Here is a tiny trained network, its code and every weight. The questions are about switching its units off for an input and a class, where a switched-off unit gives its printed mean instead of its output.

import numpy as np


def w(rows, s, z=0):
    codes = np.array(rows[::2]) - 128.0
    scale = np.full(codes.shape[1], s)
    scale[-1] = z or s
    return codes * scale


def f(y):
    return y / 2 * (1 + np.tanh(0.7978845608 * (y + 0.044715 * y**3)))


def log_softmax(a):
    a = a - a.max(-1, keepdims=True)
    return a - np.log(np.exp(a).sum(-1, keepdims=True))


def net(x, mask):
    res = np.array(x, float).reshape(1, 3) / 4 @ E
    y = f(res @ A[0][:, :-1].T + A[0][:, -1])
    res = res + np.where(mask, y, B[0][:, -1]) @ B[0][:, :-1]
    return log_softmax(res[-1] @ U[:, :-1].T + U[:, -1])


A, B = {}, {}
E = w([
[139,254,127,170],'x0',
[132,105,231,211],'x1',
[129,96,46,228],'x2',
],0.0047)
A[0] = w([
[128,128,130,126,111],'neuron 0',
[124,127,125,131,110],'neuron 1',
[127,128,128,128,128],'neuron 2',
[128,114,89,171,35],'neuron 3',
[133,108,77,183,47],'neuron 4',
[131,115,93,168,35],'neuron 5',
[123,142,67,83,22],'neuron 6',
[128,148,183,67,28],'neuron 7',
[125,138,80,93,11],'neuron 8',
[127,128,127,129,121],'neuron 9',
[127,111,192,173,18],'neuron 10',
[128,79,129,112,73],'neuron 11',
[133,140,162,90,26],'neuron 12',
[128,143,64,80,29],'neuron 13',
[126,66,129,108,84],'neuron 14',
[132,250,123,162,101],'neuron 15',
[130,111,84,176,39],'neuron 16',
[126,107,214,190,44],'neuron 17',
[132,140,161,90,25],'neuron 18',
[130,127,135,133,58],'neuron 19',
[122,195,127,148,90],'neuron 20',
[124,60,128,107,94],'neuron 21',
[129,72,129,110,80],'neuron 22',
[125,64,129,108,88],'neuron 23',
[127,127,127,130,115],'neuron 24',
[129,150,187,61,26],'neuron 25',
[128,127,126,130,104],'neuron 26',
[129,77,129,112,76],'neuron 27',
[130,114,89,171,36],'neuron 28',
[127,71,129,110,82],'neuron 29',
[128,116,96,165,34],'neuron 30',
[128,143,64,80,28],'neuron 31',
[128,128,128,128,128],'neuron 32',
[130,128,129,128,117],'neuron 33',
],0.02,0.0012)
B[0] = w([
[126,128,130,127,127],'neuron 0',
[125,128,129,127,126],'neuron 1',
[128,128,128,128,128],'neuron 2',
[74,110,120,126,156],'neuron 3',
[53,103,115,124,176],'neuron 4',
[79,112,122,127,151],'neuron 5',
[180,80,159,125,177],'neuron 6',
[39,97,109,131,190],'neuron 7',
[163,97,156,123,158],'neuron 8',
[127,129,130,127,127],'neuron 9',
[190,79,158,118,193],'neuron 10',
[139,171,120,131,156],'neuron 11',
[81,112,119,129,154],'neuron 12',
[186,74,158,128,183],'neuron 13',
[145,186,114,133,172],'neuron 14',
[165,254,98,134,255],'neuron 15',
[65,108,118,125,164],'neuron 16',
[224,50,170,122,231],'neuron 17',
[81,113,119,129,153],'neuron 18',
[130,125,132,126,124],'neuron 19',
[148,193,115,130,183],'neuron 20',
[147,196,113,132,180],'neuron 21',
[142,180,117,131,165],'neuron 22',
[145,191,114,132,175],'neuron 23',
[126,128,130,128,127],'neuron 24',
[29,93,107,132,199],'neuron 25',
[125,129,132,126,126],'neuron 26',
[140,172,120,132,158],'neuron 27',
[74,110,120,125,156],'neuron 28',
[143,181,116,132,166],'neuron 29',
[84,113,121,127,147],'neuron 30',
[186,74,158,127,183],'neuron 31',
[128,128,128,128,128],'neuron 32',
[128,128,128,127,127],'neuron 33',
],0.051,0.0067)
U = w([
[151,252,99,141,254],'0',
[188,56,198,117,75],'1',
[1,98,102,126,68],'2',
],0.0088,0.0007)

Each question gives the input, the list of numbers given to net, and the class t.
The units are the neurons (one row each of A and B). Each row of codes is followed by its name. A weight is (code - 128) times the scale printed after its matrix; where a second scale follows, it is the last column's (A, B and U).
mask holds one flag per neuron, in row order. A switched-off neuron (its flag False) gives its mean, the last column of its row in B, instead of its output. The means were averaged over made-up inputs and are rounded, as every weight is.
A unit's drop is (log p(t) with every unit on - log p(t) with that unit switched off) / (log p(t) with every unit on - log p(t) with every unit switched off).
most important unit: the unit with the biggest drop
k most important neurons: the k neurons with the biggest drops, biggest first
drop of u: that unit's drop, to one decimal
input [5,7,5], class 1: most important unit	neuron 17
input [2,-6,-7], class 2: 4 most important neurons	[neuron 25; neuron 7; neuron 17; neuron 10]
input [4,5,5], class 1: 3 most important neurons	[neuron 17; neuron 25; neuron 7]
input [-2,2,-3], class 2: 2 most important neurons	[neuron 15; neuron 20]
input [-1,0,-3], class 2: 2 most important neurons	[neuron 15; neuron 17]
input [0,2,-2], class 1: 3 most important neurons	[neuron 15; neuron 4; neuron 16]
input [4,7,-8], class 2: 2 most important neurons	[neuron 25; neuron 7]
input [4,-7,7], class 1: drop of neuron 8	0.2
input [1,-2,-8], class 2: drop of neuron 3	0.0
input [-6,1,8], class 2: drop of neuron 4	0.1
input [2,-8,8], class 1: drop of neuron 8	0.3
